Here is a tiny trained network, its code and every weight. The questions are about switching its units off for an input and a target symbol, where a switched-off unit gives its printed mean instead of its output.

import numpy as np


def w(rows, s, z=0):
    codes = np.array(rows[::2]) - 128.0
    scale = np.full(codes.shape[1], s)
    scale[-1] = z or s
    return codes * scale


def norm(h):
    return h / np.sqrt((h * h).mean(-1, keepdims=True) + 1e-5)


def f(y):
    return np.maximum(y, 0)


def softmax(a):
    e = np.exp(a - a.max(-1, keepdims=True))
    return e / e.sum(-1, keepdims=True)


def log_softmax(a):
    a = a - a.max(-1, keepdims=True)
    return a - np.log(np.exp(a).sum(-1, keepdims=True))


def net(x, mask):
    ids = ['δεζηθλμξστφψω'.index(c) for c in x.split()]
    T = len(ids)
    res = E[ids] + P[:T]
    r = norm(res)
    for j in range(3):
        rows = slice(3 * j, 3 * j + 3)
        q, k, v = (r @ M[0][rows].T for M in (Q, K, V))
        z = softmax(np.where(np.tri(T) > 0, q @ k.T / 3**0.5, -1e9)) @ v
        o = O[0][rows]
        res = res + np.where(mask[j], z, o[:, -1]) @ o[:, :-1]
    y = f(norm(res) @ A[0][:, :-1].T + A[0][:, -1])
    res = res + np.where(mask[3:11], y, B[0][:, -1]) @ B[0][:, :-1]
    return log_softmax(norm(res)[-1] @ U[:, :-1].T + U[:, -1])


Q, K, V, O, A, B = {}, {}, {}, {}, {}, {}
E = w([
[126,92,31,155,132,41,154,160,95,62,203],'δ',
[122,100,106,78,167,83,88,181,57,72,162],'ε',
[110,81,118,148,83,159,155,121,88,134,110],'ζ',
[135,153,165,104,103,136,68,230,31,119,116],'η',
[68,3,172,202,21,77,5,224,236,21,63],'θ',
[66,90,135,155,80,167,153,105,115,148,127],'λ',
[56,217,239,123,94,157,114,159,126,164,137],'μ',
[78,118,139,57,203,124,163,120,111,99,200],'ξ',
[38,156,114,78,125,83,102,66,105,159,15],'σ',
[125,199,99,213,129,152,172,150,158,137,89],'τ',
[61,153,66,128,152,78,201,109,178,119,222],'φ',
[134,103,173,220,112,103,107,67,77,175,110],'ψ',
[67,170,175,78,195,163,150,125,124,164,180],'ω',
],0.0051)
P = w([
[104,197,47,96,124,254,28,108,81,50,168],'0',
[95,181,71,113,128,229,73,136,68,94,180],'1',
[110,160,87,113,117,197,105,143,74,121,168],'2',
[114,144,106,111,121,177,140,134,81,125,154],'3',
[122,128,121,116,120,153,153,128,89,137,139],'4',
[133,122,135,110,114,133,164,111,101,147,130],'5',
[135,108,154,116,117,111,183,104,120,149,123],'6',
[135,86,173,127,125,98,190,102,133,155,116],'7',
[134,77,190,142,139,84,205,90,164,153,109],'8',
],0.0026)
Q[0] = w([
[67,130,101,144,118,92,206,127,123,123,200],'head 0',
[184,116,110,253,53,120,109,136,123,104,114],'head 0',
[57,181,153,181,81,165,152,110,135,255,101],'head 0',
[61,41,164,113,86,134,166,25,102,150,119],'head 1',
[126,116,159,96,145,36,128,199,78,57,179],'head 1',
[134,127,95,151,104,149,182,126,171,127,152],'head 1',
[127,66,90,109,126,114,133,88,164,94,157],'head 2',
[11,124,144,112,104,154,166,111,134,149,140],'head 2',
[33,75,177,167,114,127,185,137,85,85,76],'head 2',
],0.007)
K[0] = w([
[95,127,89,188,101,62,185,91,201,121,208],'head 0',
[201,84,122,233,3,120,122,136,84,164,93],'head 0',
[84,177,182,162,104,173,143,75,154,223,104],'head 0',
[129,95,198,141,143,34,209,98,194,220,115],'head 1',
[121,68,138,79,111,59,137,211,82,63,170],'head 1',
[172,179,72,176,131,126,167,129,164,108,153],'head 1',
[121,104,66,120,205,79,162,72,164,69,183],'head 2',
[97,163,192,119,178,129,193,51,230,202,125],'head 2',
[179,104,213,111,159,59,200,168,140,168,61],'head 2',
],0.006)
V[0] = w([
[71,135,192,109,114,147,55,131,187,133,111],'head 0',
[119,122,157,114,116,60,146,96,117,168,167],'head 0',
[109,64,99,186,183,69,230,64,221,117,170],'head 0',
[5,194,145,152,105,163,163,118,196,131,180],'head 1',
[151,189,218,146,158,61,166,124,142,151,229],'head 1',
[192,199,74,184,205,167,135,129,126,100,88],'head 1',
[108,206,67,147,184,36,115,84,175,93,115],'head 2',
[92,58,139,82,200,161,104,94,143,162,168],'head 2',
[99,182,230,138,93,203,123,122,173,174,48],'head 2',
],0.003)
O[0] = w([
[178,98,96,146,81,117,155,140,57,104,117,99],'head 0',
[123,98,127,154,154,134,81,98,95,153,120,108],'head 0',
[110,197,129,96,100,182,42,168,40,76,161,2],'head 0',
[252,79,161,105,122,37,137,131,106,137,82,141],'head 1',
[165,104,60,141,99,151,141,154,142,204,111,87],'head 1',
[53,57,181,137,81,94,72,81,105,162,157,141],'head 1',
[164,112,140,170,156,150,146,201,59,151,40,70],'head 2',
[82,125,133,144,20,63,116,198,173,109,122,97],'head 2',
[92,130,28,134,169,123,81,165,82,47,179,124],'head 2',
],0.0036,0.0029)
A[0] = w([
[120,140,149,116,122,91,167,155,136,144,155,4],'neuron 0',
[113,193,102,84,131,159,2,152,66,77,182,74],'neuron 1',
[106,113,100,139,129,130,116,84,161,78,148,87],'neuron 2',
[160,189,54,143,135,221,122,130,178,122,93,53],'neuron 3',
[103,156,130,85,152,132,74,161,99,90,190,165],'neuron 4',
[105,130,181,139,148,170,103,79,173,129,89,81],'neuron 5',
[141,80,70,107,92,87,133,120,140,100,145,39],'neuron 6',
[123,57,98,111,90,147,91,146,132,151,110,83],'neuron 7',
],0.0058,0.0021)
B[0] = w([
[141,85,109,102,157,136,123,131,153,142,103,181],'neuron 0',
[30,178,254,78,142,168,126,137,168,140,189,210],'neuron 1',
[144,136,115,125,147,117,136,165,127,179,132,150],'neuron 2',
[185,165,160,127,233,226,80,118,138,121,63,140],'neuron 3',
[194,165,101,163,63,126,117,128,83,132,105,254],'neuron 4',
[184,105,105,123,140,68,121,135,126,84,133,146],'neuron 5',
[116,163,189,134,147,155,93,127,135,125,111,142],'neuron 6',
[161,154,62,134,147,114,76,149,163,125,146,135],'neuron 7',
],0.0063,0.0058)
U = w([
[131,118,148,145,141,106,122,118,129,131,120,5],'δ',
[245,123,73,109,61,94,149,178,63,163,95,94],'ε',
[122,57,156,56,216,89,206,155,198,195,179,166],'ζ',
[158,134,101,118,104,76,175,31,176,59,178,171],'η',
[108,94,119,147,88,106,29,178,209,83,101,158],'θ',
[123,115,141,136,62,147,168,86,187,110,96,41],'λ',
[42,127,25,174,130,176,132,141,156,183,164,141],'μ',
[101,198,243,90,95,137,127,143,104,145,185,224],'ξ',
[39,155,90,73,157,80,89,90,99,108,42,120],'σ',
[170,174,135,164,253,192,85,110,134,106,78,176],'τ',
[94,77,143,165,132,172,194,166,72,48,119,39],'φ',
[109,29,155,153,146,122,10,51,52,164,179,141],'ψ',
[110,122,130,136,116,146,165,114,144,126,126,9],'ω',
],0.0073,0.0029)

Each question gives the input, a string of symbols that net reads in full, and the target symbol t.
The units are the heads (3 rows each of Q, K, V and O) and the neurons (one row each of A and B). Each row of codes is followed by its name. A weight is (code - 128) times the scale printed after its matrix; where a second scale follows, it is the last column's (O, A, B and U).
mask holds one flag per unit, heads first, then neurons. A switched-off unit (its flag False) gives its mean, the last column of its rows in O or B, instead of its output. The means were averaged over made-up inputs and are rounded, as every weight is.
A unit's drop is (log p(t) with every unit on - log p(t) with that unit switched off) / (log p(t) with every unit on - log p(t) with every unit switched off).
The circuit of an input: a set's keep is (log p(t) with only the set's units on - log p(t) with every unit switched off) / (log p(t) with every unit on - log p(t) with every unit switched off). Starting from all 11 units, units are removed one at a time, each time the one whose removal leaves the highest keep (on an exact tie, the one counted first), for as long as the keep stays at least 0.8.
circuit, biggest first: the units of the circuit, biggest drop first
most important unit: the unit with the biggest drop
k most important neurons: the k neurons with the biggest drops, biggest first
which heads matter: for each layer, one digit per head in row order, 1 if its drop is at least 0.15 and else 0, layers parted by /
input η η ζ, target ζ: which heads matter : 100
input η ε δ θ ε, target ε: 2 most important neurons : neuron 1; neuron 4
input μ τ λ ε φ τ σ φ, target ε: circuit, biggest first : head 1; head 2; neuron 1
input σ λ λ, target φ: circuit, biggest first : head 1; neuron 1; neuron 4; head 2
input ω φ τ η η σ δ ε, target ξ: circuit, biggest first : head 0; neuron 1
input η μ ω ζ, target θ: which heads matter : 011
input σ δ ζ, target φ: most important unit : head 1
input η η ξ ξ, target ε: circuit, biggest first : head 2; neuron 1; head 1
input ε η δ δ ψ τ δ, target ζ: circuit, biggest first : head 2; neuron 4
input μ φ η τ τ τ ω τ λ, target θ: 3 most important neurons : neuron 7; neuron 1; neuron 4
input ε ε τ τ ε, target ζ: which heads matter : 101
input ω ε μ ε η τ η ε, target ζ: circuit, biggest first : head 2; head 0; neuron 4
input ε η η μ ω ω, target ε: circuit, biggest first : head 1; neuron 1
input η μ τ φ η ζ, target ε: which heads matter : 010
input μ μ ω θ ω ψ μ ζ, target μ: most important neuron : neuron 4
input δ η η τ η τ λ, target ψ: 3 most important neurons : neuron 4; neuron 1; neuron 7
input σ ζ δ η τ η σ ζ, target φ: which heads matter : 111
input τ σ η δ η δ, target ε: circuit, biggest first : head 2; neuron 1
input η δ ψ δ τ ζ, target ψ: which heads matter : 010
input θ μ δ λ, target τ: 2 most important neurons : neuron 6; neuron 1
input μ η η η ε τ, target τ: which heads matter : 101
input η ψ λ, target μ: 4 most important neurons : neuron 1; neuron 4; neuron 2; neuron 7
input τ ε ε, target ε: which heads matter : 111
input τ τ δ τ η ε σ λ, target φ: which heads matter : 111
input μ ψ τ η λ μ, target ε: which heads matter : 111
